Below are the code and all the weights of a small trained network. Each question names an input and a class and asks about switching units off, where a switched-off unit gives its printed mean instead of its output.

import numpy as np


def w(rows, s, z=0):
    codes = np.array(rows[::2]) - 128.0
    scale = np.full(codes.shape[1], s)
    scale[-1] = z or s
    return codes * scale


def f(y):
    return y / 2 * (1 + np.tanh(0.7978845608 * (y + 0.044715 * y**3)))


def log_softmax(a):
    a = a - a.max(-1, keepdims=True)
    return a - np.log(np.exp(a).sum(-1, keepdims=True))


def net(x, mask):
    res = np.array(x, float).reshape(1, 4) / 4 @ E
    y = f(res @ A[0][:, :-1].T + A[0][:, -1])
    res = res + np.where(mask, y, B[0][:, -1]) @ B[0][:, :-1]
    return log_softmax(res[-1] @ U[:, :-1].T + U[:, -1])


A, B = {}, {}
E = w([
[100,98,80,103,37,213,195,37,108,109],'x0',
[137,160,6,104,187,200,87,148,79,69],'x1',
[119,182,119,60,129,55,95,162,167,191],'x2',
[113,155,115,91,171,84,89,73,216,146],'x3',
],0.012)
A[0] = w([
[139,142,217,126,161,27,104,224,136,161,232],'n1',
[127,83,128,161,63,207,177,48,121,102,253],'n2',
[112,127,208,166,147,39,133,147,173,145,67],'n3',
[123,136,247,81,40,37,142,108,169,181,43],'n4',
[142,137,32,155,190,184,108,190,82,90,219],'n5',
[135,97,252,202,108,129,150,165,94,121,134],'n6',
],0.013,0.0025)
B[0] = w([
[117,111,129,133,40,196,168,55,122,108,213],'n1',
[130,141,154,166,48,125,140,76,135,135,250],'n2',
[148,150,138,58,105,140,109,175,72,161,193],'n3',
[126,115,103,196,246,67,111,175,153,98,229],'n4',
[145,136,140,32,180,121,91,209,107,161,208],'n5',
[108,148,108,136,69,127,133,21,177,129,206],'n6',
],0.011,0.026)
U = w([
[136,126,156,83,36,185,154,105,156,95,11],'0',
[91,104,144,184,137,77,168,106,253,84,254],'1',
[150,117,116,70,253,94,82,229,170,111,119],'2',
],0.0075,0.00047)

Each question gives the input, the list of numbers given to net, and the class t.
The units are the neurons (one row each of A and B). Each row of codes is followed by its name. A weight is (code - 128) times the scale printed after its matrix; where a second scale follows, it is the last column's (A, B and U).
mask holds one flag per neuron, in row order. A switched-off neuron (its flag False) gives its mean, the last column of its row in B, instead of its output. The means were averaged over made-up inputs and are rounded, as every weight is.
A unit's drop is (log p(t) with every unit on - log p(t) with that unit switched off) / (log p(t) with every unit on - log p(t) with every unit switched off).
The circuit of an input: a set's keep is (log p(t) with only the set's units on - log p(t) with every unit switched off) / (log p(t) with every unit on - log p(t) with every unit switched off). Starting from all 6 units, units are removed one at a time, each time the one whose removal leaves the highest keep (on an exact tie, the one counted first), for as long as the keep stays at least 0.8.
units of the circuit, in order: the units of the circuit, biggest drop first
k most important neurons: the k neurons with the biggest drops, biggest first
drop when u is switched off: that unit's drop, to one decimal
input [3,5,0,2], class 2: units of the circuit, in order => n1
input [-4,-7,4,7], class 2: 4 most important neurons => n4, n3, n2, n6
input [-7,5,4,6], class 0: 2 most important neurons => n1, n4
input [-4,-4,2,-1], class 0: 2 most important neurons => n1, n3
input [-4,-3,0,1], class 0: 2 most important neurons => n1, n3
input [3,8,-8,3], class 2: 2 most important neurons => n5, n1
input [-7,3,1,8], class 0: 2 most important neurons => n1, n4
input [-3,-1,1,4], class 0: 2 most important neurons => n1, n5
input [5,7,5,-7], class 2: 2 most important neurons => n5, n1
input [3,-2,3,3], class 2: 3 most important neurons => n2, n6, n1
input [-6,3,-5,7], class 2: 2 most important neurons => n2, n6
input [-4,4,3,7], class 0: 2 most important neurons => n4, n1
input [-5,4,4,4], class 0: 2 most important neurons => n1, n4
input [-5,-4,-8,5], class 0: units of the circuit, in order => n3
input [-1,-7,-7,-5], class 1: drop when n4 is switched off => 0.9
input [3,-6,0,0], class 1: drop when n4 is switched off => 0.2
input [2,6,2,-8], class 2: drop when n5 is switched off => 0.4
